Below is a small trained network, with its code and all its weights. Each question gives an input and a target symbol and asks what happens when units are switched off, that is, made to give their printed mean instead of their output.

import numpy as np


def w(rows, s, z=0):
    codes = np.array(rows[::2]) - 128.0
    scale = np.full(codes.shape[1], s)
    scale[-1] = z or s
    return codes * scale


def f(y):
    return y / 2 * (1 + np.tanh(0.7978845608 * (y + 0.044715 * y**3)))


def softmax(a):
    e = np.exp(a - a.max(-1, keepdims=True))
    return e / e.sum(-1, keepdims=True)


def log_softmax(a):
    a = a - a.max(-1, keepdims=True)
    return a - np.log(np.exp(a).sum(-1, keepdims=True))


def net(x, mask):
    ids = ['ΓΦΩαδζηθλξπστψ'.index(c) for c in x.split()]
    T = len(ids)
    res = E[ids] + P[:T]
    r = res
    for j in range(3):
        rows = slice(4 * j, 4 * j + 4)
        q, k, v = (r @ M[0][rows].T for M in (Q, K, V))
        z = softmax(np.where(np.tri(T) > 0, q @ k.T / 4**0.5, -1e9)) @ v
        o = O[0][rows]
        res = res + np.where(mask[j], z, o[:, -1]) @ o[:, :-1]
    y = f(res @ A[0][:, :-1].T + A[0][:, -1])
    res = res + np.where(mask[3:27], y, B[0][:, -1]) @ B[0][:, :-1]
    return log_softmax(res[-1] @ U[:, :-1].T + U[:, -1])


Q, K, V, O, A, B = {}, {}, {}, {}, {}, {}
E = w([
[118,236,102,43,124,76,172,160],'Γ',
[108,46,146,81,158,99,135,36],'Φ',
[158,166,160,57,64,123,71,66],'Ω',
[166,109,153,208,92,51,217,127],'α',
[73,153,165,77,118,105,107,218],'δ',
[185,118,100,124,190,194,245,127],'ζ',
[177,191,149,201,140,136,97,125],'η',
[133,144,118,72,72,37,108,37],'θ',
[108,152,122,148,121,24,59,29],'λ',
[132,138,67,73,215,131,112,111],'ξ',
[226,98,232,145,47,214,133,133],'π',
[76,55,71,136,251,120,148,102],'σ',
[170,205,170,193,134,121,139,118],'τ',
[196,51,96,95,79,91,65,150],'ψ',
],0.018)
P = w([
[157,220,130,110,133,112,114,124],'0',
[205,209,207,100,198,52,64,157],'1',
[143,221,89,150,80,148,153,106],'2',
[161,133,245,28,210,100,31,192],'3',
[136,224,53,166,48,190,164,86],'4',
[133,135,253,42,185,104,68,191],'5',
[113,217,51,169,51,205,159,103],'6',
],0.0065)
Q[0] = w([
[210,91,181,124,155,142,92,105],'H1',
[84,121,59,203,98,141,127,124],'H1',
[51,6,127,118,168,108,117,158],'H1',
[95,136,127,127,88,75,59,48],'H1',
[93,186,64,167,169,114,168,73],'H2',
[130,166,77,145,42,187,159,113],'H2',
[69,138,91,113,103,105,62,124],'H2',
[167,147,177,112,65,117,88,30],'H2',
[115,114,180,110,147,118,88,71],'H3',
[148,119,237,141,75,149,104,38],'H3',
[127,141,78,188,155,90,120,43],'H3',
[127,185,86,126,86,226,164,94],'H3',
],0.013)
K[0] = w([
[190,107,199,79,177,130,105,120],'H1',
[106,133,84,178,84,160,156,113],'H1',
[167,81,150,161,144,30,140,117],'H1',
[73,130,130,111,112,76,93,55],'H1',
[39,155,99,119,145,172,179,62],'H2',
[114,119,39,145,5,199,151,142],'H2',
[123,162,141,140,110,57,178,110],'H2',
[110,63,98,119,67,76,91,125],'H2',
[135,84,149,119,124,69,114,128],'H3',
[109,87,186,146,80,101,152,100],'H3',
[120,109,105,109,96,166,104,38],'H3',
[107,120,81,155,80,139,181,128],'H3',
],0.014)
V[0] = w([
[164,84,126,52,77,63,181,156],'H1',
[150,133,133,231,98,62,245,237],'H1',
[163,78,183,168,155,141,65,151],'H1',
[133,88,81,117,181,166,98,118],'H1',
[62,145,201,122,205,207,179,99],'H2',
[149,37,118,171,124,162,119,88],'H2',
[163,44,32,34,122,76,59,129],'H2',
[193,116,78,198,200,137,21,254],'H2',
[137,36,122,87,63,128,94,132],'H3',
[227,33,130,154,125,177,53,114],'H3',
[132,193,109,68,58,188,61,55],'H3',
[177,163,101,127,56,97,185,144],'H3',
],0.0074)
O[0] = w([
[216,100,140,112,155,211,125,118,141],'H1',
[147,147,225,124,144,150,60,130,1],'H1',
[77,145,104,176,99,75,145,40,126],'H1',
[152,146,63,176,104,111,147,128,137],'H1',
[164,193,145,187,157,88,202,134,111],'H2',
[107,130,137,175,167,116,65,100,97],'H2',
[158,96,76,96,97,111,69,184,214],'H2',
[91,155,76,174,62,253,137,99,111],'H2',
[179,141,131,178,155,120,82,53,94],'H3',
[184,138,102,109,105,136,160,96,137],'H3',
[131,122,150,90,32,111,137,91,188],'H3',
[122,102,68,130,176,172,106,109,127],'H3',
],0.0077,0.0064)
A[0] = w([
[99,137,130,117,203,127,130,114,121],'N1',
[145,138,156,147,82,86,97,171,77],'N2',
[128,140,149,170,218,151,90,131,170],'N3',
[106,152,74,173,66,110,158,131,123],'N4',
[171,178,131,105,100,131,135,134,118],'N5',
[69,154,124,156,117,75,75,118,71],'N6',
[178,140,181,180,87,166,110,181,76],'N7',
[175,154,96,251,125,112,104,180,124],'N8',
[150,134,86,95,117,118,157,61,178],'N9',
[131,106,146,75,135,161,104,99,73],'N10',
[55,132,127,162,81,91,130,74,91],'N11',
[82,82,116,150,178,127,186,122,28],'N12',
[112,117,124,126,62,88,77,134,196],'N13',
[77,91,108,133,128,107,131,181,89],'N14',
[83,57,100,167,155,82,139,104,160],'N15',
[125,73,135,104,151,111,100,140,110],'N16',
[99,152,163,112,120,148,179,203,60],'N17',
[145,79,132,192,160,141,159,179,222],'N18',
[151,115,171,99,125,96,133,122,104],'N19',
[163,145,78,70,172,67,101,128,254],'N20',
[90,104,54,108,119,174,103,145,132],'N21',
[46,119,186,197,84,126,129,191,203],'N22',
[154,54,170,206,90,122,101,123,100],'N23',
[81,56,115,135,160,119,143,119,86],'N24',
],0.012,0.0055)
B[0] = w([
[97,104,88,82,53,128,65,125,139],'N1',
[142,187,122,176,158,117,71,216,137],'N2',
[68,59,177,102,100,125,193,120,144],'N3',
[190,113,112,39,60,171,101,127,165],'N4',
[157,28,115,121,121,50,104,204,158],'N5',
[175,165,157,16,220,156,106,214,133],'N6',
[105,102,13,147,255,110,161,98,154],'N7',
[120,70,97,56,98,10,169,57,148],'N8',
[91,49,189,190,188,152,135,147,207],'N9',
[106,157,55,152,100,54,133,108,147],'N10',
[190,219,157,133,142,207,155,133,139],'N11',
[172,200,83,176,159,129,48,157,135],'N12',
[157,66,153,217,140,154,117,205,177],'N13',
[178,217,192,204,168,85,125,1,141],'N14',
[181,174,144,78,128,153,42,79,157],'N15',
[165,203,82,170,98,162,221,71,153],'N16',
[176,73,117,250,172,3,74,53,150],'N17',
[117,171,45,82,182,163,75,179,147],'N18',
[179,118,129,168,95,181,146,172,158],'N19',
[53,165,206,126,108,194,158,128,254],'N20',
[88,125,161,110,192,91,105,70,187],'N21',
[66,189,46,224,71,178,129,99,145],'N22',
[47,219,210,11,127,106,72,120,149],'N23',
[181,152,113,139,101,33,33,31,136],'N24',
],0.0059,0.018)
U = w([
[193,67,102,148,226,175,121,171,121],'Γ',
[117,114,188,75,150,22,87,176,13],'Φ',
[136,48,173,154,79,164,166,193,103],'Ω',
[2,113,145,36,161,165,145,146,251],'α',
[140,103,125,135,150,133,118,144,33],'δ',
[113,78,123,149,155,90,151,125,37],'ζ',
[146,173,121,152,87,180,126,146,169],'η',
[169,148,176,105,153,187,65,197,59],'θ',
[130,127,138,139,126,147,98,166,63],'λ',
[181,86,69,87,77,120,134,137,204],'ξ',
[201,86,192,121,150,133,147,42,179],'π',
[141,161,105,93,146,109,69,116,44],'σ',
[74,120,148,222,133,115,103,146,58],'τ',
[132,64,110,107,130,157,16,150,140],'ψ',
],0.0073,0.0026)

Each question gives the input, a string of symbols that net reads in full, and the target symbol t.
The units are the heads (4 rows each of Q, K, V and O) and the neurons (one row each of A and B). Each row of codes is followed by its name. A weight is (code - 128) times the scale printed after its matrix; where a second scale follows, it is the last column's (O, A, B and U).
mask holds one flag per unit, heads first, then neurons. A switched-off unit (its flag False) gives its mean, the last column of its rows in O or B, instead of its output. The means were averaged over made-up inputs and are rounded, as every weight is.
A unit's drop is (log p(t) with every unit on - log p(t) with that unit switched off) / (log p(t) with every unit on - log p(t) with every unit switched off).
The circuit of an input: a set's keep is (log p(t) with only the set's units on - log p(t) with every unit switched off) / (log p(t) with every unit on - log p(t) with every unit switched off). Starting from the 12 units with the biggest drops (on a tie, the unit counted first), units are removed one at a time, each time the one whose removal leaves the highest keep (on an exact tie, the one counted first), for as long as the keep stays at least 0.8.
circuit, biggest first: the units of the circuit, biggest drop first
unit that matters most: the unit with the biggest drop
k most important neurons: the k neurons with the biggest drops, biggest first
which heads matter: for each layer, one digit per head in row order, 1 if its drop is at least 0.15 and else 0, layers parted by /
input Γ η η δ ξ η δ, target τ: 2 most important neurons : N17, N22
input Φ ξ Φ ψ Γ ξ α, target Γ: which heads matter : 100
input ξ Φ Φ ξ Φ θ τ, target Φ: circuit, biggest first : H2, N8
input ξ π ψ ψ α, target ψ: which heads matter : 010
input τ Φ α ξ ξ η, target ξ: unit that matters most : H1
input ξ ζ α Φ η η Ω, target α: which heads matter : 001
input α η σ ψ τ τ, target ψ: which heads matter : 010
input α θ τ, target α: circuit, biggest first : H3, N3, H1
input ψ Φ ξ Φ Φ Φ α, target Φ: circuit, biggest first : H2, N23, H1
input π ξ η ζ α, target η: 3 most important neurons : N22, N11, N21
input Ω α τ η, target α: circuit, biggest first : H3, N3, N13, N17
input η λ ξ θ ξ λ η, target ξ: which heads matter : 000
input Φ Φ π ξ α, target π: which heads matter : 011
input η ξ π Φ ξ α, target Φ: circuit, biggest first : N8, N23, H2
input Γ ξ θ π ξ α, target π: which heads matter : 111
input Ω ξ Φ ψ ξ π, target ψ: circuit, biggest first : H2
input Ω ξ η ξ α, target η: which heads matter : 100
input π ζ ξ α ψ λ τ, target ψ: which heads matter : 010
input σ Φ ξ α π ξ τ, target π: circuit, biggest first : H3, H2, N8
input λ λ Φ ξ σ ξ θ, target Ω: unit that matters most : N13
input π α Φ, target π: which heads matter : 010
input Φ η η, target Φ: 2 most important neurons : N8, N6
input α Φ θ ξ ξ, target α: which heads matter : 000
